Here is a tiny trained network, its code and every weight. The questions are about switching its units off for an input and a target symbol, where a switched-off unit gives its printed mean instead of its output.

import numpy as np


def w(rows, s, z=0):
    codes = np.array(rows[::2]) - 128.0
    scale = np.full(codes.shape[1], s)
    scale[-1] = z or s
    return codes * scale


def norm(h):
    return h / np.sqrt((h * h).mean(-1, keepdims=True) + 1e-5)


def f(y):
    return y / 2 * (1 + np.tanh(0.7978845608 * (y + 0.044715 * y**3)))


def softmax(a):
    e = np.exp(a - a.max(-1, keepdims=True))
    return e / e.sum(-1, keepdims=True)


def log_softmax(a):
    a = a - a.max(-1, keepdims=True)
    return a - np.log(np.exp(a).sum(-1, keepdims=True))


def net(x, mask):
    ids = ['βγδζθλπτψω'.index(c) for c in x.split()]
    T = len(ids)
    res = E[ids] + P[:T]
    q, k, v = (norm(res) @ M[0].T for M in (Q, K, V))
    z = softmax(np.where(np.tri(T) > 0, q @ k.T / 4**0.5, -1e9)) @ v
    res = res + np.where(mask[0], z, O[0][:, -1]) @ O[0][:, :-1]
    y = f(norm(res) @ A[0][:, :-1].T + A[0][:, -1])
    res = res + np.where(mask[1:9], y, B[0][:, -1]) @ B[0][:, :-1]
    return log_softmax(norm(res)[-1] @ U[:, :-1].T + U[:, -1])


Q, K, V, O, A, B = {}, {}, {}, {}, {}, {}
E = w([
[147,117,112,112,159],'β',
[150,107,118,108,94],'γ',
[152,106,94,131,145],'δ',
[155,100,100,126,102],'ζ',
[77,253,9,216,195],'θ',
[149,120,96,111,108],'λ',
[145,123,120,95,109],'π',
[143,129,121,93,132],'τ',
[156,89,103,139,140],'ψ',
[147,107,136,107,158],'ω',
],0.023)
P = w([
[112,114,127,82,141],'0',
[132,156,149,127,131],'1',
[236,165,158,109,139],'2',
[103,139,143,116,131],'3',
[106,57,86,36,150],'4',
[118,159,154,135,130],'5',
[243,176,163,124,140],'6',
[97,146,150,126,130],'7',
[92,71,97,48,142],'8',
[112,157,159,141,128],'9',
[223,188,160,142,129],'10',
[148,128,49,9,112],'11',
],0.012)
Q[0] = w([
[5,136,152,172,117],'head 1',
[115,204,185,229,109],'head 1',
[50,78,117,118,118],'head 1',
[66,125,100,124,139],'head 1',
],0.025)
K[0] = w([
[251,108,110,83,132],'head 1',
[126,62,101,50,144],'head 1',
[253,191,152,128,149],'head 1',
[236,125,173,124,117],'head 1',
],0.022)
V[0] = w([
[103,237,4,163,116],'head 1',
[91,248,184,49,180],'head 1',
[109,200,90,48,35],'head 1',
[130,103,251,124,38],'head 1',
],0.011)
O[0] = w([
[67,114,110,137,251,151],'head 1',
[214,190,111,99,171,105],'head 1',
[150,48,150,120,211,194],'head 1',
[194,118,200,200,74,3],'head 1',
],0.019,0.0075)
A[0] = w([
[145,121,165,78,86,218],'neuron 1',
[86,36,231,225,79,72],'neuron 2',
[111,210,134,170,148,165],'neuron 3',
[142,178,8,135,167,253],'neuron 4',
[53,144,85,161,141,103],'neuron 5',
[217,84,177,163,149,59],'neuron 6',
[161,73,164,215,115,196],'neuron 7',
[59,94,185,130,182,200],'neuron 8',
],0.014,0.0041)
B[0] = w([
[151,143,62,165,142,187],'neuron 1',
[155,169,121,231,178,170],'neuron 2',
[115,96,100,143,226,131],'neuron 3',
[125,179,217,194,232,255],'neuron 4',
[139,140,199,37,116,176],'neuron 5',
[53,127,230,50,27,164],'neuron 6',
[25,174,191,143,161,156],'neuron 7',
[193,103,6,124,118,241],'neuron 8',
],0.012,0.0087)
U = w([
[112,188,134,177,170,198],'β',
[150,46,108,130,166,162],'γ',
[52,142,120,97,145,25],'δ',
[63,110,103,146,71,155],'ζ',
[114,110,94,248,123,128],'θ',
[121,80,194,117,107,183],'λ',
[206,112,189,129,156,26],'π',
[116,100,191,197,114,254],'τ',
[184,161,101,165,96,208],'ψ',
[118,122,129,162,131,31],'ω',
],0.015,0.0031)

Each question gives the input, a string of symbols that net reads in full, and the target symbol t.
The units are the heads (4 rows each of Q, K, V and O) and the neurons (one row each of A and B). Each row of codes is followed by its name. A weight is (code - 128) times the scale printed after its matrix; where a second scale follows, it is the last column's (O, A, B and U).
mask holds one flag per unit, heads first, then neurons. A switched-off unit (its flag False) gives its mean, the last column of its rows in O or B, instead of its output. The means were averaged over made-up inputs and are rounded, as every weight is.
A unit's drop is (log p(t) with every unit on - log p(t) with that unit switched off) / (log p(t) with every unit on - log p(t) with every unit switched off).
The circuit of an input: a set's keep is (log p(t) with only the set's units on - log p(t) with every unit switched off) / (log p(t) with every unit on - log p(t) with every unit switched off). Starting from all 9 units, units are removed one at a time, each time the one whose removal leaves the highest keep (on an exact tie, the one counted first), for as long as the keep stays at least 0.8.
circuit, biggest first: the units of the circuit, biggest drop first
most important unit: the unit with the biggest drop
k most important neurons: the k neurons with the biggest drops, biggest first
drop when u is switched off: that unit's drop, to one decimal
input π γ ζ π ζ β γ τ γ π ψ λ, target λ: circuit, biggest first : (head 1; neuron 6; neuron 8)
input ω ω λ, target ψ: most important unit : head 1
input β ζ λ, target β: circuit, biggest first : (neuron 4; head 1)
input ζ ψ δ, target θ: circuit, biggest first : (head 1; neuron 2)
input β λ γ λ ζ, target τ: circuit, biggest first : (head 1; neuron 2; neuron 6)
input ω π λ λ, target λ: circuit, biggest first : (head 1; neuron 6)
input γ ζ λ, target τ: circuit, biggest first : (head 1; neuron 7)
input γ γ ω δ π λ δ λ π π, target γ: circuit, biggest first : (head 1; neuron 8)
input λ λ δ τ λ ζ ω ω ζ ζ γ, target θ: 2 most important neurons : (neuron 2; neuron 4)
input λ λ λ γ ψ λ ζ λ λ ω, target γ: 2 most important neurons : (neuron 8; neuron 4)
input ω δ ω ψ, target δ: circuit, biggest first : (head 1; neuron 5)
input β π ω, target β: 2 most important neurons : (neuron 4; neuron 8)
input ζ γ ζ, target θ: 2 most important neurons : (neuron 2; neuron 4)
input λ ω τ ω ζ, target π: circuit, biggest first : (head 1)
input λ π λ ψ, target λ: 2 most important neurons : (neuron 6; neuron 4)
input ω δ λ ω, target δ: 2 most important neurons : (neuron 5; neuron 2)
input λ λ ω δ ψ λ ω β γ, target ψ: drop when head 1 is switched off : 0.9
input δ ζ ζ ψ ζ ω λ λ ζ λ, target γ: drop when neuron 8 is switched off : 0.2
input ζ ζ ψ ζ ζ, target ζ: drop when neuron 3 is switched off : 0.0
input λ ζ ω δ λ ω ζ λ λ λ λ, target γ: drop when head 1 is switched off : 2.3
input λ λ λ λ ψ ω β, target ζ: circuit, biggest first : (head 1)
